Here is a tiny trained network, its code and every weight. The questions are about switching its units off for an input and a class, where a switched-off unit gives its printed mean instead of its output.

import numpy as np


def w(rows, s, z=0):
    codes = np.array(rows[::2]) - 128.0
    scale = np.full(codes.shape[1], s)
    scale[-1] = z or s
    return codes * scale


def norm(h):
    return h / np.sqrt((h * h).mean(-1, keepdims=True) + 1e-5)


def f(y):
    return np.maximum(y, 0)


def log_softmax(a):
    a = a - a.max(-1, keepdims=True)
    return a - np.log(np.exp(a).sum(-1, keepdims=True))


def net(x, mask):
    res = np.array(x, float).reshape(1, 8) / 4 @ E
    u = 0
    for l in range(2):
        y = f(norm(res) @ A[l][:, :-1].T + A[l][:, -1])
        res = res + np.where(mask[u : u + 11], y, B[l][:, -1]) @ B[l][:, :-1]
        u += 11
    return log_softmax(norm(res)[-1] @ U[:, :-1].T + U[:, -1])


A, B = {}, {}
E = w([
[124,127,129,129,125,126,127,128,126],'x0',
[127,125,129,131,134,125,132,127,129],'x1',
[83,200,52,83,153,41,115,124,115],'x2',
[155,93,2,194,126,156,156,171,101],'x3',
[127,126,126,125,131,129,131,123,125],'x4',
[129,124,128,130,131,124,134,128,132],'x5',
[80,65,110,156,194,166,15,103,194],'x6',
[128,128,126,127,130,126,130,127,126],'x7',
],0.0033)
A[0] = w([
[143,162,239,114,125,127,108,63,164,170],'L0N0',
[116,101,37,197,177,178,66,86,193,52],'L0N1',
[214,51,144,152,91,171,179,174,107,6],'L0N2',
[113,120,102,131,194,117,60,98,166,59],'L0N3',
[116,106,97,146,195,126,56,78,167,84],'L0N4',
[219,122,199,150,88,161,179,155,95,177],'L0N5',
[78,179,189,9,119,61,86,79,166,152],'L0N6',
[114,76,42,191,114,132,191,194,80,81],'L0N7',
[77,100,211,122,136,121,93,80,121,107],'L0N8',
[97,8,176,180,160,252,37,104,210,98],'L0N9',
[34,59,158,119,221,126,35,115,176,68],'L0N10',
],0.0036,0.0023)
B[0] = w([
[120,53,129,23,120,116,151,214,155,205],'L0N0',
[69,58,143,146,190,117,204,178,35,190],'L0N1',
[51,176,170,209,90,175,144,96,100,163],'L0N2',
[67,145,87,88,59,136,150,118,132,168],'L0N3',
[52,123,102,96,83,167,153,144,143,180],'L0N4',
[44,105,131,111,120,166,57,179,174,195],'L0N5',
[111,180,156,249,193,144,176,52,91,213],'L0N6',
[176,205,153,108,94,133,63,66,236,189],'L0N7',
[168,150,135,65,88,165,113,149,199,180],'L0N8',
[253,135,209,160,193,79,133,146,88,254],'L0N9',
[170,218,105,95,101,150,74,61,216,211],'L0N10',
],0.0039,0.0055)
A[1] = w([
[98,156,168,168,101,65,161,61,4,108],'L1N0',
[64,84,178,148,166,164,149,100,136,147],'L1N1',
[127,17,234,116,92,192,166,197,108,93],'L1N2',
[207,165,5,76,94,60,101,102,141,15],'L1N3',
[112,90,93,183,215,83,81,171,80,124],'L1N4',
[97,136,126,206,4,196,104,78,122,3],'L1N5',
[4,131,70,104,145,193,73,80,187,61],'L1N6',
[56,102,224,22,70,130,106,129,190,54],'L1N7',
[158,27,119,196,190,125,153,96,64,15],'L1N8',
[13,25,26,87,129,100,92,228,100,93],'L1N9',
[141,184,73,27,93,53,162,96,142,113],'L1N10',
],0.0041,0.0035)
B[1] = w([
[119,95,193,141,164,154,155,128,138,180],'L1N0',
[148,153,87,149,111,106,126,131,99,206],'L1N1',
[77,146,54,71,112,95,139,95,147,253],'L1N2',
[201,106,112,116,21,81,80,72,101,183],'L1N3',
[123,90,103,140,90,154,156,175,67,179],'L1N4',
[166,203,232,162,170,166,184,176,221,163],'L1N5',
[94,155,69,73,96,95,144,139,184,193],'L1N6',
[116,53,39,159,105,130,129,176,62,229],'L1N7',
[117,144,52,170,198,152,60,142,70,155],'L1N8',
[71,71,254,54,61,152,224,177,94,174],'L1N9',
[145,98,117,168,160,128,69,96,118,223],'L1N10',
],0.0067,0.0034)
U = w([
[6,15,36,9,11,120,247,245,49,234],'0',
[188,250,245,251,32,250,237,233,254,1],'1',
[59,226,255,231,248,30,242,25,10,111],'2',
[252,182,2,200,3,8,42,6,38,117],'3',
[244,21,251,13,229,199,12,196,244,126],'4',
[216,12,7,255,245,243,37,240,7,86],'5',
[7,247,12,25,202,41,26,16,245,16],'6',
],0.0076,0.0027)

Each question gives the input, the list of numbers given to net, and the class t.
The units are the neurons (one row each of A and B). Each row of codes is followed by its name. A weight is (code - 128) times the scale printed after its matrix; where a second scale follows, it is the last column's (A, B and U).
mask holds one flag per neuron, layer by layer. A switched-off neuron (its flag False) gives its mean, the last column of its row in B, instead of its output. The means were averaged over made-up inputs and are rounded, as every weight is.
A unit's drop is (log p(t) with every unit on - log p(t) with that unit switched off) / (log p(t) with every unit on - log p(t) with every unit switched off).
The circuit of an input: a set's keep is (log p(t) with only the set's units on - log p(t) with every unit switched off) / (log p(t) with every unit on - log p(t) with every unit switched off). Starting from the 12 units with the biggest drops (on a tie, the unit counted first), units are removed one at a time, each time the one whose removal leaves the highest keep (on an exact tie, the one counted first), for as long as the keep stays at least 0.8.
units of the circuit, in order: the units of the circuit, biggest drop first
most important unit: the unit with the biggest drop
top k neurons: the k neurons with the biggest drops, biggest first
k most important neurons of layer l: the k neurons of layer l with the biggest drops, biggest first
drop when u is switched off: that unit's drop, to one decimal
input [-5,-6,0,5,0,-8,-2,4], class 1: most important unit	L1N5
input [1,-5,-1,-6,6,1,0,-4], class 0: top 2 neurons	L0N0; L1N7
input [2,-4,7,1,6,-3,4,-1], class 0: top 3 neurons	L1N9; L0N7; L0N1
input [5,-6,1,2,-8,-4,0,8], class 3: 3 most important neurons of layer 0	L0N7; L0N5; L0N6
input [-5,2,0,7,-4,-3,-1,-2], class 1: 2 most important neurons of layer 0	L0N7; L0N9
input [-3,-3,5,3,6,-7,1,-6], class 0: top 3 neurons	L1N9; L0N10; L0N9
input [5,6,7,2,-1,-2,-8,-3], class 3: top 2 neurons	L1N3; L0N1
input [3,-8,7,1,2,-7,4,-1], class 0: top 3 neurons	L1N9; L0N7; L0N1
input [-1,-3,0,1,-1,-1,-4,2], class 1: 2 most important neurons of layer 0	L0N0; L0N1
input [-2,7,-3,2,4,-4,-7,3], class 1: top 3 neurons	L1N5; L0N0; L0N2
input [-1,-6,7,4,-1,1,0,6], class 3: top 4 neurons	L1N3; L0N5; L0N7; L0N0
input [-5,-1,6,-1,-7,-4,0,-8], class 2: 2 most important neurons of layer 0	L0N6; L0N10
input [-2,-3,-3,0,-6,5,-1,0], class 0: 2 most important neurons of layer 0	L0N6; L0N5
input [6,-2,6,-1,-7,-8,-6,-6], class 2: most important unit	L1N0
input [1,2,-6,2,5,5,0,-5], class 1: top 4 neurons	L0N2; L1N7; L0N1; L0N5
input [1,-7,2,5,2,-2,0,3], class 3: top 2 neurons	L0N7; L0N5
input [0,-5,7,-1,-3,-8,0,3], class 2: top 2 neurons	L0N6; L0N10
input [-6,8,8,-1,-2,3,-2,1], class 2: 2 most important neurons of layer 0	L0N6; L0N10
input [2,3,3,-8,-5,-2,-1,5], class 2: drop when L0N6 is switched off	4.6
input [0,-2,8,8,-2,6,4,-4], class 0: units of the circuit, in order	L1N9
input [-2,4,6,7,2,4,2,-5], class 0: drop when L1N9 is switched off	0.6
input [8,1,-4,-6,2,6,-7,-7], class 0: drop when L0N4 is switched off	0.0
input [-7,3,3,3,-2,-3,4,-3], class 0: drop when L0N1 is switched off	0.8
